Below is a small trained network, with its code and all its weights. Each question gives an input and a class and asks what happens when units are switched off, that is, made to give their printed mean instead of their output.

import numpy as np


def w(rows, s, z=0):
    codes = np.array(rows[::2]) - 128.0
    scale = np.full(codes.shape[1], s)
    scale[-1] = z or s
    return codes * scale


def norm(h):
    return h / np.sqrt((h * h).mean(-1, keepdims=True) + 1e-5)


def f(y):
    return y / 2 * (1 + np.tanh(0.7978845608 * (y + 0.044715 * y**3)))


def log_softmax(a):
    a = a - a.max(-1, keepdims=True)
    return a - np.log(np.exp(a).sum(-1, keepdims=True))


def net(x, mask):
    res = np.array(x, float).reshape(1, 6) / 4 @ E
    u = 0
    for l in range(3):
        y = f(norm(res) @ A[l][:, :-1].T + A[l][:, -1])
        res = res + np.where(mask[u : u + 6], y, B[l][:, -1]) @ B[l][:, :-1]
        u += 6
    return log_softmax(norm(res)[-1] @ U[:, :-1].T + U[:, -1])


A, B = {}, {}
E = w([
[86,162,87,146,86,175,134,184],'x0',
[125,119,128,116,150,148,141,145],'x1',
[178,158,1,107,147,44,153,168],'x2',
[176,132,135,160,106,174,23,207],'x3',
[117,104,112,155,122,126,113,107],'x4',
[134,141,132,123,117,121,125,126],'x5',
],0.0078)
A[0] = w([
[153,56,155,167,167,109,105,155,63],'0.n1',
[211,74,47,98,128,22,89,231,18],'0.n2',
[151,125,205,138,94,103,70,236,195],'0.n3',
[72,123,193,97,65,214,247,2,104],'0.n4',
[201,25,177,90,138,108,116,117,253],'0.n5',
[121,150,75,131,197,97,53,174,25],'0.n6',
],0.0057,0.0029)
B[0] = w([
[113,191,125,166,101,113,92,161,134],'0.n1',
[185,97,110,119,105,175,185,67,210],'0.n2',
[101,72,107,168,138,204,59,73,203],'0.n3',
[254,170,154,219,125,130,176,155,255],'0.n4',
[170,131,153,33,201,100,76,89,211],'0.n5',
[214,162,83,116,180,174,163,140,144],'0.n6',
],0.0077,0.0059)
A[1] = w([
[208,176,173,97,152,84,188,125,196],'1.n1',
[73,148,28,33,121,84,223,85,252],'1.n2',
[236,75,94,123,122,139,143,214,181],'1.n3',
[159,178,38,91,136,146,113,168,151],'1.n4',
[166,83,115,138,1,166,120,202,103],'1.n5',
[116,196,57,198,87,165,204,169,179],'1.n6',
],0.0084,0.0012)
B[1] = w([
[131,62,46,109,108,166,118,99,255],'1.n1',
[81,80,206,142,152,64,86,251,227],'1.n2',
[121,118,134,149,65,111,142,41,215],'1.n3',
[110,184,165,209,144,66,158,91,189],'1.n4',
[175,139,118,102,61,172,167,112,173],'1.n5',
[161,214,254,195,164,121,139,218,219],'1.n6',
],0.0093,0.0069)
A[2] = w([
[124,97,158,72,97,114,79,152,74],'2.n1',
[104,118,156,110,105,194,40,141,100],'2.n2',
[62,173,108,161,18,223,191,144,253],'2.n3',
[155,124,172,77,161,177,227,120,211],'2.n4',
[96,70,136,139,114,2,170,119,170],'2.n5',
[240,161,32,129,95,136,141,54,185],'2.n6',
],0.0094,0.002)
B[2] = w([
[104,134,78,89,94,122,117,224,141],'2.n1',
[87,198,136,67,183,90,99,146,189],'2.n2',
[85,113,4,132,129,158,179,204,200],'2.n3',
[127,171,89,154,84,92,113,65,180],'2.n4',
[112,95,93,69,98,166,115,109,191],'2.n5',
[132,136,198,136,128,112,141,65,254],'2.n6',
],0.012,0.0084)
U = w([
[163,106,156,130,121,129,142,6,254],'0',
[151,201,107,227,80,174,223,170,188],'1',
[110,184,189,60,204,154,46,150,102],'2',
[44,173,48,114,143,209,119,226,76],'3',
[111,11,88,40,103,99,145,182,85],'4',
[98,131,193,176,154,47,158,250,39],'5',
],0.014,0.0028)

Each question gives the input, the list of numbers given to net, and the class t.
The units are the neurons (one row each of A and B). Each row of codes is followed by its name. A weight is (code - 128) times the scale printed after its matrix; where a second scale follows, it is the last column's (A, B and U).
mask holds one flag per neuron, layer by layer. A switched-off neuron (its flag False) gives its mean, the last column of its row in B, instead of its output. The means were averaged over made-up inputs and are rounded, as every weight is.
A unit's drop is (log p(t) with every unit on - log p(t) with that unit switched off) / (log p(t) with every unit on - log p(t) with every unit switched off).
The circuit of an input: a set's keep is (log p(t) with only the set's units on - log p(t) with every unit switched off) / (log p(t) with every unit on - log p(t) with every unit switched off). Starting from the 12 units with the biggest drops (on a tie, the unit counted first), units are removed one at a time, each time the one whose removal leaves the highest keep (on an exact tie, the one counted first), for as long as the keep stays at least 0.8.
units of the circuit, in order: the units of the circuit, biggest drop first
k most important neurons: the k neurons with the biggest drops, biggest first
top k neurons in layer l: the k neurons of layer l with the biggest drops, biggest first
drop when u is switched off: that unit's drop, to one decimal
input [4,8,-4,8,-6,0], class 3: most important neuron : 2.n3
input [-1,-4,3,-1,8,5], class 4: units of the circuit, in order : 0.n4, 2.n5
input [-3,-6,6,-6,3,-6], class 4: units of the circuit, in order : 1.n2, 2.n5
input [4,-8,1,0,1,-1], class 5: units of the circuit, in order : 0.n4, 1.n2
input [6,-4,-3,1,7,8], class 3: 2 most important neurons : 2.n3, 0.n4
input [0,7,3,-8,-6,-5], class 4: 3 most important neurons : 2.n5, 1.n2, 1.n1
input [-4,-4,6,-8,0,7], class 4: 2 most important neurons : 1.n2, 2.n5
input [-8,-7,6,0,4,8], class 4: units of the circuit, in order : 0.n4, 2.n5
input [1,8,3,-4,-1,8], class 5: 3 most important neurons : 1.n2, 0.n5, 1.n6
input [2,0,-4,-7,-2,6], class 1: 2 most important neurons : 0.n4, 0.n5
input [5,-2,-1,7,-1,-5], class 3: 4 most important neurons : 0.n4, 0.n3, 2.n3, 2.n2
input [0,2,-7,3,7,-5], class 2: 2 most important neurons : 2.n2, 1.n1
input [3,1,1,-6,-8,4], class 5: top 2 neurons in layer 0 : 0.n5, 0.n2
input [2,6,3,-7,7,5], class 5: units of the circuit, in order : 1.n2
input [1,6,-7,6,2,-2], class 3: top 3 neurons in layer 1 : 1.n2, 1.n6, 1.n5
input [-2,6,5,-3,0,8], class 4: 2 most important neurons : 1.n2, 2.n5
input [4,-2,7,-8,0,7], class 5: 3 most important neurons : 1.n2, 1.n6, 0.n5
input [-2,-4,-3,6,8,-6], class 2: top 2 neurons in layer 2 : 2.n3, 2.n2
input [3,-5,-1,6,-8,0], class 3: 2 most important neurons : 2.n3, 0.n3
input [7,7,5,-7,4,2], class 5: units of the circuit, in order : 1.n2
input [4,-8,2,0,-8,8], class 5: top 2 neurons in layer 1 : 1.n2, 1.n6
input [7,-6,8,-8,0,8], class 5: 2 most important neurons : 1.n2, 1.n6
input [-3,-7,3,-4,-4,7], class 4: drop when 1.n2 is switched off : 0.2
